E: 106 112 124 137 140 139 126  95 105 141 130 186 140 120 128 155 109 131 135  95  74 128  90 137 138 150 137 123 160 127 102 112  79 114
D:  91 133 139 136 159 155 156 111 108 119 125 189 147 126 115 135  87 106 129 128 115 165 117 119 125 136 138  94 162  97 139 101 140 161
L:  67 147 148 128 193 155 180 129  97  92 122 211 152 111 120 121  39  57 125 168 152 197 153 109 137 111 158  59 182  51 159 117 171 214
Y: 131 166 129 100 130 133 156 142 156 108  81  97  98  64  95 122  66 112 139 158 162 130 136  78 152  80 114  79 137  93 164 193 115 102
W: 145 141 136 116 124 122 123 146 150 120 117  88 114 101 106 114 119 117 136 143 156 127 149 114 134 109 116 109 120 118 137 158 139 125
G:  66 145 133 119 204 131 178 139  97  85 118 209 135  71 139 127   8  35 126 184 161 184 169 101 168  81 174  51 200  40 144 160 136 211
M:  99 139 129 124 147 148 155 111 114 121 108 175 133 111 119 141  80 117 132 127 111 145 105 112 139 125 134  99 157 101 141 131 107 126
tags:
155 -> z236
101 -> z265
92 -> z950
156 -> z560
41 -> z190
93 -> z378
40 -> z461
join Y 29:  : z378
row of E : 106 112 124 137 140 139 126  95 105 141 130 186 140 120 128 155 109 131 135  95  74 128  90 137 138 150 137 123 160 127 102 112  79 114

S: 140  88 124  66 149 160 141 149 166 140  75 146 103 147 157 122 107  50 177 149 181 145 193 170  87  83 168  96 104 170 120  83 140  98 130 104 160 136  27 106 166 141 139  71 107 118 114 100 166  38 143 111 134
Q: 171 160 161  67  69  52  84 106  88 180  84 116 146 193 122 134 188 154 151  87 131  41 191 124  64  82  56 168  86 112  98 182  70 163 196 100  77 136 132 131 124 103 150 115  66 174 164 115 157  80  36 106  90
F: 171 160 161  67  69  52  84 106  88 180  84 116 146 193 122 134 188 154 151  87 131  41 191 124  64  82  56 168 117 139 118 108 109 104 133 137 101 129  65 108  94 103 156 127 196  91  97 143 144  65 134 120 123
H: 140  88 124  66 149 160 141 149 166 140  75 146 103 147 157 122 107  50 177 149 181 145 193 170  87  83 168  96 104  62 120  83 140  98 130 104 160 136  27 106 166 141 139  71 107 118 114 100 166  38 143 111 134
V: 123 119 169 178  91 123  62 172 129 174 196  78 116 115 132 125 192 194 133 166 134 130 150 155 215 141 173 124 120 166 101 109 164   3 114 115 145  94 145 175 113 196 154 172 159 171 115 135 166 205 165 136 129
key -> tag
132 -> z913
131 -> z779
161 -> z81
100 -> z425
136 -> z852
137 -> z800
160 -> z396
join F 35:  : z800
row of V : 123 119 169 178  91 123  62 172 129 174 196  78 116 115 132 125 192 194 133 166 134 130 150 155 215 141 173 124 120 166 101 109 164   3 114 115 145  94 145 175 113 196 154 172 159 171 115 135 166 205 165 136 129
171 160 161  67  69  52  84 106  88 180  84 116 146 193 122 134 188 154 151  87 131  41 191 124  64  82  56 168  86 112  98 182  70 163 196 100  77 136 132 131 124 103 150 115  66 174 164 115 157  80  36 106  90 : Q
170 160 161  68  69  51  84 106  87 180  84 116 145 193 122 133 188 154 151  87 131  41 191 124  64  81  55 168  86 111  97 182  70 164 196 100  77 136 132 131 124 104 151 115  66 175 163 114 157  79  36 107  90 : Q

K: 129 182 127 140  93 172 137 127 140  88 170 147 115 115 148 170  61 135 150 118 142 119 145 122 132 125 132 137 110 130  86  71  78 156 125 113
J: 139 142 134 151 135 119 102 131 117 122  95  33 155 101 129 128 137  36 133 113 121 133 127 114 176 130 116 176 115 120 139 129 180  83 106  98
C: 137  94 140 128 156 104 133 127 120 178 132 194 106 155 110 106 162 185 103 128 135 156 108 150 106 124 149  94 136 113 152 173 115 137 105 149
T: 197 200 161  87 149 122  86 130 112 153 136  64 104  87 121 157  96  15 181  61 154 200 109 129 190 117 114 202  77  68 124 130 129  99   5  58
key -> tag
106 -> z669
68 -> z318
104 -> z989
join T 12:  : z989
137  94 140 128 156 104 133 127 120 178 132 194 106 155 110 106 162 185 103 128 135 156 108 150 106 124 149  94 136 113 152 173 115 137 105 149 : C

